Look-ups in named tables: a row name and a column name give one cell, copied from the table.

satubiz.tsv
	rirolu	ber	ref	desa	bupa	mif	bikefog	bogi	temidi
tuv	175	62	125	120	70	23	57	126	107
kelok	66	169	124	119	140	169	152	125	113
liv	76	203	124	127	177	232	196	125	131
zekor	191	79	125	128	93	64	84	126	130
fup	76	173	124	115	145	161	157	125	90
lepobid	179	96	125	135	109	107	104	125	158
meluk	68	175	123	128	150	204	163	125	151
zis	132	160	124	138	157	202	167	125	167
rek	191	75	125	128	89	59	79	126	129
zoz	140	70	125	116	66	27	55	125	105
pirasoz	150	113	125	113	107	66	104	126	69

temidi of liv is 131
mif of zis is 202
ber of liv is 203
bogi of zekor is 126
desa of fup is 115
bupa of zoz is 66
ref of zis is 124
rirolu of zoz is 140
temidi of kelok is 113
bikefog of zis is 167
mif of lepobid is 107
temidi of zekor is 130
bikefog of tuv is 57
ref of kelok is 124
Row with the largest bupa: liv

reka:
	risode	noga	pepoti	gagi	mot	buk	nozu	kikopa
levamis	7.0	5.3	6.2	5.9	5.5	5.0	5.9	4.4
vab	7.0	7.0	6.5	4.2	4.1	5.8	4.3	6.1
vuz	5.6	5.6	5.6	5.6	5.7	5.6	5.7	5.7
nen	4.1	4.8	4.4	7.7	2.4	4.0	8.3	8.6
zesonuf	5.0	5.0	4.6	6.0	6.7	6.4	5.5	6.4
tinoge	5.4	5.5	5.4	5.8	5.8	5.7	5.2	5.9
voguva	5.5	7.4	6.3	4.8	3.2	5.5	5.2	7.1
puse	5.6	7.7	6.1	4.1	8.4	6.3	5.7	3.7
dod	7.1	4.9	6.6	5.6	5.2	4.2	6.2	4.0
mufusu	5.1	6.7	6.4	5.1	4.5	5.7	5.0	6.6
pigures	5.3	7.9	6.4	4.2	8.6	6.0	6.5	3.7
figaz	5.2	7.2	6.5	4.7	4.1	5.3	5.1	6.7
pevo	5.5	7.7	5.8	3.8	8.6	6.6	5.5	3.7

What is the risode of levamis in reka? 7.0
What is the nozu of figaz in reka? 5.1
What is the gagi of voguva in reka? 4.8
What is the nozu of dod in reka? 6.2
What is the risode of puse in reka? 5.6
What is the nozu of vuz in reka? 5.7
What is the noga of voguva in reka? 7.4
What is the pepoti of mufusu in reka? 6.4
What is the mot of puse in reka? 8.4
What is the buk of figaz in reka? 5.3

botu:
,sadi,tari,kerir,disam,fasulit,raveven,fofa,sis,mulef
vidufid,113,213,22,78,103,28,34,94,168
dugave,66,87,211,37,31,206,213,47,6
tigisa,109,89,104,113,110,102,103,110,102
zativ,49,86,58,52,49,45,34,56,67
zesem,83,68,192,66,57,189,195,70,26

kerir of zativ is 58
disam of zesem is 66
disam of dugave is 37
tari of tigisa is 89
sadi of zesem is 83
tari of zesem is 68
raveven of zativ is 45
fofa of zesem is 195
sis of vidufid is 94
kerir of vidufid is 22
tari of vidufid is 213
raveven of dugave is 206
disam of vidufid is 78

divitu:
,vedu,fir,depo
vugaz,220,200,54
gat,209,53,234
kesak,149,214,70
moder,136,208,95

fir of gat is 53
vedu of moder is 136
depo of moder is 95
fir of vugaz is 200
fir of moder is 208
vedu of vugaz is 220
depo of kesak is 70
vedu of kesak is 149
depo of vugaz is 54
Which row has the largest vedu? vugaz

tomode
fields: lomog, dis, fip, gapat, nezupur, zopa, nere, zavuni
ziveku: [0.559, 0.318, 0.714, 0.726, 0.690, 0.746, 0.135, 0.428]
lipu: [0.736, 0.680, 0.102, 0.638, 0.453, 0.278, 0.610, 0.403]
ber: [0.475, 0.371, 0.278, 0.670, 0.529, 0.622, 0.716, 0.309]
motan: [0.269, 0.732, 0.152, 0.712, 0.163, 0.067, 0.199, 0.039]
vemas: [0.584, 0.348, 0.289, 0.564, 0.582, 0.543, 0.157, 0.604]
kotuza: [0.384, 0.119, 0.721, 0.499, 0.129, 0.660, 0.556, 0.693]
suzule: [0.527, 0.623, 0.061, 0.530, 0.460, 0.203, 0.541, 0.524]
fir: [0.302, 0.224, 0.215, 0.720, 0.491, 0.071, 0.514, 0.688]
kol: [0.632, 0.534, 0.383, 0.052, 0.283, 0.106, 0.655, 0.604]
pak: [0.695, 0.520, 0.255, 0.753, 0.461, 0.399, 0.726, 0.611]
fen: [0.040, 0.397, 0.728, 0.387, 0.203, 0.660, 0.184, 0.718]

gapat of suzule = 0.530
nere of motan = 0.199
zavuni of ber = 0.309
lomog of motan = 0.269
zopa of fen = 0.660
nezupur of suzule = 0.460
nezupur of lipu = 0.453
gapat of pak = 0.753
Row with the largest zopa: ziveku

Table suk
fields: vedes, nev, pabu, mesi, pubo
noka: [43721, 36519, 88656, 90622, 84809]
zeso: [38916, 30884, 50667, 75934, 69678]
gunosur: [73580, 67320, 29376, 27421, 34848]
kom: [52055, 16854, 46428, 82646, 77875]
meperer: [33761, 18594, 66768, 93395, 83860]
vone: [63553, 66739, 51786, 40427, 44657]
bama: [45916, 44698, 84252, 76014, 71785]

vedes of noka is 43721
nev of bama is 44698
pabu of zeso is 50667
nev of gunosur is 67320
pabu of bama is 84252
mesi of meperer is 93395
mesi of gunosur is 27421
Which row has the largest pabu? noka

fakov:
cols = zilikep, tuf, kom, bim, mig, puvifik
gad: [172, 194, 3, 157, 201, 146]
giri: [160, 128, 114, 116, 127, 191]
firamup: [160, 91, 180, 130, 104, 126]
gopi: [145, 159, 216, 186, 110, 147]

puvifik of giri is 191
bim of gopi is 186
bim of gad is 157
mig of gad is 201
tuf of gopi is 159
zilikep of gad is 172
tuf of firamup is 91
kom of gopi is 216
zilikep of gopi is 145
puvifik of gopi is 147
mig of gopi is 110
mig of giri is 127
mig of firamup is 104
kom of giri is 114
tuf of gad is 194
puvifik of gad is 146
bim of giri is 116
kom of firamup is 180
zilikep of giri is 160
Row with the largest puvifik: giri

